Here is a tiny trained network, its code and every weight. The questions are about switching its units off for an input and a class, where a switched-off unit gives its printed mean instead of its output.

import numpy as np


def w(rows, s, z=0):
    codes = np.array(rows[::2]) - 128.0
    scale = np.full(codes.shape[1], s)
    scale[-1] = z or s
    return codes * scale


def norm(h):
    return h / np.sqrt((h * h).mean(-1, keepdims=True) + 1e-5)


def f(y):
    return np.maximum(y, 0)


def log_softmax(a):
    a = a - a.max(-1, keepdims=True)
    return a - np.log(np.exp(a).sum(-1, keepdims=True))


def net(x, mask):
    res = np.array(x, float).reshape(1, 5) / 4 @ E
    u = 0
    for l in range(3):
        y = f(norm(res) @ A[l][:, :-1].T + A[l][:, -1])
        res = res + np.where(mask[u : u + 5], y, B[l][:, -1]) @ B[l][:, :-1]
        u += 5
    return log_softmax(norm(res)[-1] @ U[:, :-1].T + U[:, -1])


A, B = {}, {}
E = w([
[201,140,1,192],'x0',
[137,105,59,81],'x1',
[161,32,142,117],'x2',
[198,104,165,63],'x3',
[102,156,131,152],'x4',
],0.0068)
A[0] = w([
[172,92,43,74,116],'0.n1',
[99,126,254,169,2],'0.n2',
[123,217,163,173,100],'0.n3',
[204,207,135,54,253],'0.n4',
[112,114,195,242,186],'0.n5',
],0.0089,0.00066)
B[0] = w([
[102,177,63,93,238],'0.n1',
[254,174,110,151,254],'0.n2',
[164,70,136,102,201],'0.n3',
[116,58,81,132,220],'0.n4',
[195,102,134,117,221],'0.n5',
],0.0094,0.0046)
A[1] = w([
[91,217,139,174,176],'1.n1',
[84,193,112,193,140],'1.n2',
[119,8,254,80,166],'1.n3',
[154,171,211,64,3],'1.n4',
[202,180,152,61,170],'1.n5',
],0.0097,0.002)
B[1] = w([
[125,34,132,101,155],'1.n1',
[161,98,192,132,162],'1.n2',
[128,151,157,167,231],'1.n3',
[70,245,124,134,197],'1.n4',
[159,121,186,147,255],'1.n5',
],0.011,0.0056)
A[2] = w([
[84,113,168,105,140],'2.n1',
[152,102,101,124,46],'2.n2',
[82,1,187,227,213],'2.n3',
[67,66,84,84,129],'2.n4',
[188,189,101,56,253],'2.n5',
],0.0099,0.0018)
B[2] = w([
[81,244,94,84,151],'2.n1',
[185,186,128,233,177],'2.n2',
[206,27,130,105,216],'2.n3',
[83,48,152,71,198],'2.n4',
[55,114,255,136,254],'2.n5',
],0.0064,0.0051)
U = w([
[236,57,132,72,235],'0',
[202,66,122,73,250],'1',
[164,7,155,138,161],'2',
[212,2,152,97,5],'3',
[178,194,60,196,62],'4',
],0.0062,0.0023)

Each question gives the input, the list of numbers given to net, and the class t.
The units are the neurons (one row each of A and B). Each row of codes is followed by its name. A weight is (code - 128) times the scale printed after its matrix; where a second scale follows, it is the last column's (A, B and U).
mask holds one flag per neuron, layer by layer. A switched-off neuron (its flag False) gives its mean, the last column of its row in B, instead of its output. The means were averaged over made-up inputs and are rounded, as every weight is.
A unit's drop is (log p(t) with every unit on - log p(t) with that unit switched off) / (log p(t) with every unit on - log p(t) with every unit switched off).
The circuit of an input: a set's keep is (log p(t) with only the set's units on - log p(t) with every unit switched off) / (log p(t) with every unit on - log p(t) with every unit switched off). Starting from the 12 units with the biggest drops (on a tie, the unit counted first), units are removed one at a time, each time the one whose removal leaves the highest keep (on an exact tie, the one counted first), for as long as the keep stays at least 0.8.
circuit, biggest first: the units of the circuit, biggest drop first
most important unit: the unit with the biggest drop
top k neurons: the k neurons with the biggest drops, biggest first
drop of u: that unit's drop, to one decimal
input [3,0,-8,6,4], class 2: most important unit : 0.n2
input [-5,-2,0,4,-2], class 4: circuit, biggest first : 1.n4; 1.n3
input [2,6,-2,-8,1], class 3: circuit, biggest first : 1.n2; 0.n2; 1.n4; 2.n3
input [8,-4,-8,-5,2], class 2: top 3 neurons : 1.n1; 1.n2; 0.n2
input [6,1,-7,-6,0], class 2: circuit, biggest first : 1.n1; 0.n2; 1.n2
input [7,-1,-8,-5,-1], class 2: circuit, biggest first : 1.n1; 1.n2; 0.n2
input [-7,5,3,-5,-5], class 4: top 2 neurons : 0.n4; 1.n4
input [-7,5,-4,0,-3], class 4: drop of 1.n4 : 0.3
input [-8,1,-5,0,-5], class 4: drop of 1.n4 : 0.5
input [1,-7,-5,-8,-3], class 3: drop of 2.n3 : 0.1
